Below are the code and all the weights of a small trained network. Each question names an input and a class and asks about switching units off, where a switched-off unit gives its printed mean instead of its output.

import numpy as np


def w(rows, s, z=0):
    codes = np.array(rows[::2]) - 128.0
    scale = np.full(codes.shape[1], s)
    scale[-1] = z or s
    return codes * scale


def f(y):
    return np.maximum(y, 0)


def log_softmax(a):
    a = a - a.max(-1, keepdims=True)
    return a - np.log(np.exp(a).sum(-1, keepdims=True))


def net(x, mask):
    res = np.array(x, float).reshape(1, 4) / 4 @ E
    y = f(res @ A[0][:, :-1].T + A[0][:, -1])
    res = res + np.where(mask, y, B[0][:, -1]) @ B[0][:, :-1]
    return log_softmax(res[-1] @ U[:, :-1].T + U[:, -1])


A, B = {}, {}
E = w([
[194,248,83,107],'x0',
[254,77,137,191],'x1',
[169,124,171,15],'x2',
[154,86,6,72],'x3',
],0.0081)
A[0] = w([
[100,124,83,178,78],'n0',
[191,187,118,145,33],'n1',
[92,78,137,130,82],'n2',
[85,129,76,238,173],'n3',
[110,89,29,89,14],'n4',
[110,189,220,144,37],'n5',
[162,115,192,13,135],'n6',
[80,200,100,86,61],'n7',
[147,191,112,103,33],'n8',
[125,148,187,161,138],'n9',
[222,84,117,190,130],'n10',
[33,151,87,137,157],'n11',
[118,102,57,122,137],'n12',
[133,113,45,97,30],'n13',
[110,175,175,164,53],'n14',
[32,130,114,79,108],'n15',
[148,186,114,121,53],'n16',
[137,215,74,182,180],'n17',
[84,58,123,154,63],'n18',
[80,8,150,136,2],'n19',
],0.015,0.0048)
B[0] = w([
[91,84,94,72,176],'n0',
[92,123,241,91,181],'n1',
[111,202,151,122,179],'n2',
[140,70,46,17,248],'n3',
[31,109,107,214,208],'n4',
[59,123,85,225,214],'n5',
[145,90,33,19,255],'n6',
[166,51,221,133,212],'n7',
[95,170,185,76,175],'n8',
[115,116,72,183,195],'n9',
[201,41,174,195,242],'n10',
[209,79,138,139,240],'n11',
[122,167,68,189,198],'n12',
[51,133,111,195,189],'n13',
[63,122,112,179,184],'n14',
[196,84,166,162,245],'n15',
[87,177,182,115,169],'n16',
[145,232,142,62,222],'n17',
[113,201,172,89,198],'n18',
[95,209,250,83,225],'n19',
],0.025,0.0096)
U = w([
[116,194,246,80,156],'0',
[226,72,223,161,171],'1',
[53,129,133,192,57],'2',
[151,110,117,39,222],'3',
[203,132,136,111,189],'4',
[217,254,126,187,3],'5',
],0.0079,0.0035)

Each question gives the input, the list of numbers given to net, and the class t.
The units are the neurons (one row each of A and B). Each row of codes is followed by its name. A weight is (code - 128) times the scale printed after its matrix; where a second scale follows, it is the last column's (A, B and U).
mask holds one flag per neuron, in row order. A switched-off neuron (its flag False) gives its mean, the last column of its row in B, instead of its output. The means were averaged over made-up inputs and are rounded, as every weight is.
A unit's drop is (log p(t) with every unit on - log p(t) with that unit switched off) / (log p(t) with every unit on - log p(t) with every unit switched off).
The circuit of an input: a set's keep is (log p(t) with only the set's units on - log p(t) with every unit switched off) / (log p(t) with every unit on - log p(t) with every unit switched off). Starting from the 12 units with the biggest drops (on a tie, the unit counted first), units are removed one at a time, each time the one whose removal leaves the highest keep (on an exact tie, the one counted first), for as long as the keep stays at least 0.8.
circuit, biggest first: the units of the circuit, biggest drop first
k most important neurons: the k neurons with the biggest drops, biggest first
drop when u is switched off: that unit's drop, to one decimal
input [-8,3,4,8], class 0: 3 most important neurons => (n19, n18, n5)
input [3,2,-8,4], class 3: circuit, biggest first => (n3)
input [-4,-1,-3,0], class 0: 2 most important neurons => (n6, n19)
input [0,-1,0,1], class 4: 4 most important neurons => (n10, n19, n7, n6)
input [-5,-7,-8,-2], class 3: 3 most important neurons => (n3, n10, n0)
input [-3,-8,-7,4], class 1: 4 most important neurons => (n15, n11, n6, n7)
input [-2,-5,7,-7], class 2: 2 most important neurons => (n5, n3)
input [3,-7,7,-2], class 1: 4 most important neurons => (n7, n15, n3, n17)
input [8,-8,-2,7], class 0: 2 most important neurons => (n17, n8)
input [-6,1,6,-4], class 0: 2 most important neurons => (n19, n3)
input [-7,-8,-2,4], class 1: 2 most important neurons => (n15, n11)
input [6,6,-8,-1], class 3: 3 most important neurons => (n3, n17, n19)
input [2,-3,7,-5], class 3: drop when n6 is switched off => 3.1
input [3,-1,-1,5], class 2: drop when n13 is switched off => 0.1
input [0,6,8,-2], class 3: circuit, biggest first => (n6)
input [5,-1,-3,-2], class 0: drop when n6 is switched off => 0.3
